Below is a small trained network, with its code and all its weights. Each question gives an input and a class and asks what happens when units are switched off, that is, made to give their printed mean instead of their output.

import numpy as np


def w(rows, s, z=0):
    codes = np.array(rows[::2]) - 128.0
    scale = np.full(codes.shape[1], s)
    scale[-1] = z or s
    return codes * scale


def f(y):
    return y / 2 * (1 + np.tanh(0.7978845608 * (y + 0.044715 * y**3)))


def log_softmax(a):
    a = a - a.max(-1, keepdims=True)
    return a - np.log(np.exp(a).sum(-1, keepdims=True))


def net(x, mask):
    res = np.array(x, float).reshape(1, 6) / 4 @ E
    y = f(res @ A[0][:, :-1].T + A[0][:, -1])
    res = res + np.where(mask, y, B[0][:, -1]) @ B[0][:, :-1]
    return log_softmax(res[-1] @ U[:, :-1].T + U[:, -1])


A, B = {}, {}
E = w([
[166,112,171,171,194,78],'x0',
[140,159,152,10,105,128],'x1',
[103,115,112,33,73,27],'x2',
[169,194,179,115,34,156],'x3',
[184,170,139,116,138,117],'x4',
[90,209,111,120,90,106],'x5',
],0.011)
A[0] = w([
[124,74,87,206,198,188,203],'n1',
[96,120,89,96,141,2,213],'n2',
[174,125,130,57,147,157,198],'n3',
[91,165,170,161,112,142,132],'n4',
[166,142,138,79,100,112,112],'n5',
[144,165,131,165,189,187,254],'n6',
[100,63,84,139,88,134,153],'n7',
[96,89,144,48,105,184,89],'n8',
[98,134,83,94,130,194,100],'n9',
],0.013,0.0041)
B[0] = w([
[97,78,176,240,112,93,254],'n1',
[109,197,148,76,221,26,217],'n2',
[154,156,232,10,96,112,179],'n3',
[122,137,79,114,124,87,159],'n4',
[138,91,108,68,83,124,176],'n5',
[88,147,149,163,193,63,218],'n6',
[179,63,149,121,217,133,161],'n7',
[206,136,176,148,121,112,174],'n8',
[131,109,151,82,126,82,158],'n9',
],0.011,0.015)
U = w([
[185,154,217,88,195,72,253],'0',
[179,103,114,67,135,251,11],'1',
[123,113,153,214,159,131,22],'2',
[160,166,163,71,2,147,50],'3',
[51,216,32,68,156,96,168],'4',
],0.01,0.0047)

Each question gives the input, the list of numbers given to net, and the class t.
The units are the neurons (one row each of A and B). Each row of codes is followed by its name. A weight is (code - 128) times the scale printed after its matrix; where a second scale follows, it is the last column's (A, B and U).
mask holds one flag per neuron, in row order. A switched-off neuron (its flag False) gives its mean, the last column of its row in B, instead of its output. The means were averaged over made-up inputs and are rounded, as every weight is.
A unit's drop is (log p(t) with every unit on - log p(t) with that unit switched off) / (log p(t) with every unit on - log p(t) with every unit switched off).
The circuit of an input: a set's keep is (log p(t) with only the set's units on - log p(t) with every unit switched off) / (log p(t) with every unit on - log p(t) with every unit switched off). Starting from all 9 units, units are removed one at a time, each time the one whose removal leaves the highest keep (on an exact tie, the one counted first), for as long as the keep stays at least 0.8.
units of the circuit, in order: the units of the circuit, biggest drop first
k most important neurons: the k neurons with the biggest drops, biggest first
drop when u is switched off: that unit's drop, to one decimal
input [-6,1,-4,-1,-8,-8], class 2: units of the circuit, in order => n1
input [-2,8,6,4,0,-7], class 3: 3 most important neurons => n5, n6, n7
input [3,-2,4,-8,4,7], class 4: units of the circuit, in order => n1, n3
input [7,1,6,5,-8,5], class 4: units of the circuit, in order => n1, n3, n8
input [-4,2,1,-4,2,6], class 4: 3 most important neurons => n1, n3, n7
input [7,-5,4,1,-1,-6], class 2: units of the circuit, in order => n3, n1
input [-3,-2,-1,-2,5,-7], class 2: units of the circuit, in order => n2, n1
input [0,0,-2,-8,3,2], class 2: units of the circuit, in order => n1, n3
input [-7,7,7,7,-2,-7], class 3: 2 most important neurons => n5, n6
input [4,-8,6,3,-5,-6], class 2: 2 most important neurons => n3, n1
input [5,6,1,3,-5,8], class 4: 2 most important neurons => n1, n7
input [-6,8,5,-1,-6,7], class 0: 2 most important neurons => n2, n8
input [-6,-7,6,7,6,7], class 4: drop when n7 is switched off => 0.0
input [-5,-2,4,5,-1,-7], class 3: units of the circuit, in order => n2
input [2,7,-1,3,1,3], class 3: drop when n2 is switched off => 0.1
input [-3,-4,2,7,-8,7], class 3: drop when n2 is switched off => 2.4
